Here is a tiny trained network, its code and every weight. The questions are about switching its units off for an input and a class, where a switched-off unit gives its printed mean instead of its output.

import numpy as np


def w(rows, s, z=0):
    codes = np.array(rows[::2]) - 128.0
    scale = np.full(codes.shape[1], s)
    scale[-1] = z or s
    return codes * scale


def f(y):
    return np.maximum(y, 0)


def log_softmax(a):
    a = a - a.max(-1, keepdims=True)
    return a - np.log(np.exp(a).sum(-1, keepdims=True))


def net(x, mask):
    res = np.array(x, float).reshape(1, 5) / 4 @ E
    y = f(res @ A[0][:, :-1].T + A[0][:, -1])
    res = res + np.where(mask, y, B[0][:, -1]) @ B[0][:, :-1]
    return log_softmax(res[-1] @ U[:, :-1].T + U[:, -1])


A, B = {}, {}
E = w([
[75,106,188,85,10],'x0',
[133,131,127,131,127],'x1',
[144,117,108,255,73],'x2',
[43,174,198,155,144],'x3',
[63,235,64,105,78],'x4',
],0.01)
A[0] = w([
[117,154,162,38,165,40],'neuron 1',
[154,110,104,27,130,84],'neuron 2',
[95,64,166,80,50,143],'neuron 3',
[50,211,59,161,102,87],'neuron 4',
[171,34,52,84,58,130],'neuron 5',
[100,85,148,53,88,120],'neuron 6',
[58,165,92,110,139,91],'neuron 7',
[52,143,209,146,122,168],'neuron 8',
[157,111,99,246,53,111],'neuron 9',
[151,247,83,77,88,106],'neuron 10',
[110,148,201,125,79,117],'neuron 11',
[119,78,135,150,29,128],'neuron 12',
[100,175,79,92,101,88],'neuron 13',
[162,162,103,213,67,59],'neuron 14',
[156,40,212,105,171,116],'neuron 15',
[69,81,131,55,75,110],'neuron 16',
[171,123,66,131,159,254],'neuron 17',
[104,93,105,125,31,129],'neuron 18',
[72,167,140,179,211,150],'neuron 19',
[177,116,33,89,75,109],'neuron 20',
[172,174,119,55,192,123],'neuron 21',
[83,173,170,182,123,114],'neuron 22',
[157,178,76,131,199,113],'neuron 23',
],0.012,0.0076)
B[0] = w([
[129,1,102,10,45,192],'neuron 1',
[133,70,116,52,102,197],'neuron 2',
[115,119,93,180,131,227],'neuron 3',
[149,97,166,148,190,233],'neuron 4',
[120,233,142,132,96,233],'neuron 5',
[150,148,83,157,114,200],'neuron 6',
[188,110,168,149,199,190],'neuron 7',
[153,201,96,89,80,224],'neuron 8',
[138,55,142,16,92,231],'neuron 9',
[142,112,186,186,158,232],'neuron 10',
[147,133,125,151,112,189],'neuron 11',
[137,145,112,156,124,210],'neuron 12',
[156,81,176,201,180,193],'neuron 13',
[139,20,99,71,92,186],'neuron 14',
[176,128,194,201,191,247],'neuron 15',
[131,129,77,158,124,203],'neuron 16',
[103,211,92,136,122,248],'neuron 17',
[117,130,83,151,128,205],'neuron 18',
[160,188,72,111,64,220],'neuron 19',
[187,188,218,108,152,208],'neuron 20',
[106,108,88,107,120,222],'neuron 21',
[141,131,149,75,118,189],'neuron 22',
[119,94,87,180,113,213],'neuron 23',
],0.0091,0.011)
U = w([
[134,49,133,44,106,93],'0',
[173,101,234,183,167,77],'1',
[144,239,157,80,106,164],'2',
[124,165,125,123,117,255],'3',
[123,154,43,171,112,51],'4',
[3,165,138,144,124,124],'5',
],0.011,0.0095)

Each question gives the input, the list of numbers given to net, and the class t.
The units are the neurons (one row each of A and B). Each row of codes is followed by its name. A weight is (code - 128) times the scale printed after its matrix; where a second scale follows, it is the last column's (A, B and U).
mask holds one flag per neuron, in row order. A switched-off neuron (its flag False) gives its mean, the last column of its row in B, instead of its output. The means were averaged over made-up inputs and are rounded, as every weight is.
A unit's drop is (log p(t) with every unit on - log p(t) with that unit switched off) / (log p(t) with every unit on - log p(t) with every unit switched off).
The circuit of an input: a set's keep is (log p(t) with only the set's units on - log p(t) with every unit switched off) / (log p(t) with every unit on - log p(t) with every unit switched off). Starting from the 12 units with the biggest drops (on a tie, the unit counted first), units are removed one at a time, each time the one whose removal leaves the highest keep (on an exact tie, the one counted first), for as long as the keep stays at least 0.8.
circuit, biggest first: the units of the circuit, biggest drop first
unit that matters most: the unit with the biggest drop
top k neurons: the k neurons with the biggest drops, biggest first
drop when u is switched off: that unit's drop, to one decimal
input [7,1,7,4,-1], class 0: circuit, biggest first	[neuron 9]
input [-7,6,7,3,-3], class 0: circuit, biggest first	[neuron 9; neuron 14]
input [-6,2,6,7,-6], class 2: top 2 neurons	[neuron 19; neuron 1]
input [-1,7,-5,-6,8], class 1: top 2 neurons	[neuron 10; neuron 13]
input [6,-5,-4,5,-1], class 4: circuit, biggest first	[neuron 3; neuron 16; neuron 6]
input [-4,-7,-2,-7,-3], class 2: circuit, biggest first	[neuron 5; neuron 17]
input [-3,1,-6,8,-4], class 2: top 3 neurons	[neuron 19; neuron 8; neuron 9]
input [-8,3,4,-8,1], class 2: circuit, biggest first	[neuron 20; neuron 17]
input [5,1,0,-4,2], class 4: circuit, biggest first	[neuron 3; neuron 18]
input [-8,8,-6,-7,8], class 1: top 3 neurons	[neuron 10; neuron 20; neuron 13]
input [-6,1,-1,5,-1], class 4: top 4 neurons	[neuron 20; neuron 23; neuron 5; neuron 9]
input [8,6,-6,-4,4], class 4: circuit, biggest first	[neuron 16; neuron 3]
input [-8,-7,1,8,-1], class 2: top 3 neurons	[neuron 19; neuron 3; neuron 22]
input [1,-5,3,3,5], class 1: unit that matters most	neuron 4
input [-7,0,-6,-1,8], class 1: circuit, biggest first	[neuron 10; neuron 13]
input [8,-4,4,-5,0], class 4: circuit, biggest first	[neuron 3; neuron 18]
input [2,-3,-8,7,-3], class 0: top 3 neurons	[neuron 1; neuron 5; neuron 17]
input [1,6,8,-4,8], class 0: top 3 neurons	[neuron 9; neuron 14; neuron 15]
input [-6,-4,-7,-8,-5], class 2: top 2 neurons	[neuron 17; neuron 5]
input [2,2,8,-1,-6], class 0: top neuron	[neuron 9]
input [7,7,3,6,-6], class 3: top 2 neurons	[neuron 8; neuron 10]
input [-8,-5,6,-6,8], class 1: top 3 neurons	[neuron 20; neuron 4; neuron 10]
input [-5,4,2,4,5], class 1: top 2 neurons	[neuron 4; neuron 7]
input [-7,-7,5,3,-4], class 3: top 2 neurons	[neuron 9; neuron 3]
input [2,-8,-8,4,2], class 0: drop when neuron 1 is switched off	0.6
input [-6,2,7,-2,7], class 0: drop when neuron 6 is switched off	0.0
input [2,-6,-6,-8,-7], class 2: circuit, biggest first	[neuron 5]
input [7,0,-6,5,-4], class 4: drop when neuron 20 is switched off	0.1
input [-2,4,8,-6,4], class 0: drop when neuron 9 is switched off	0.7
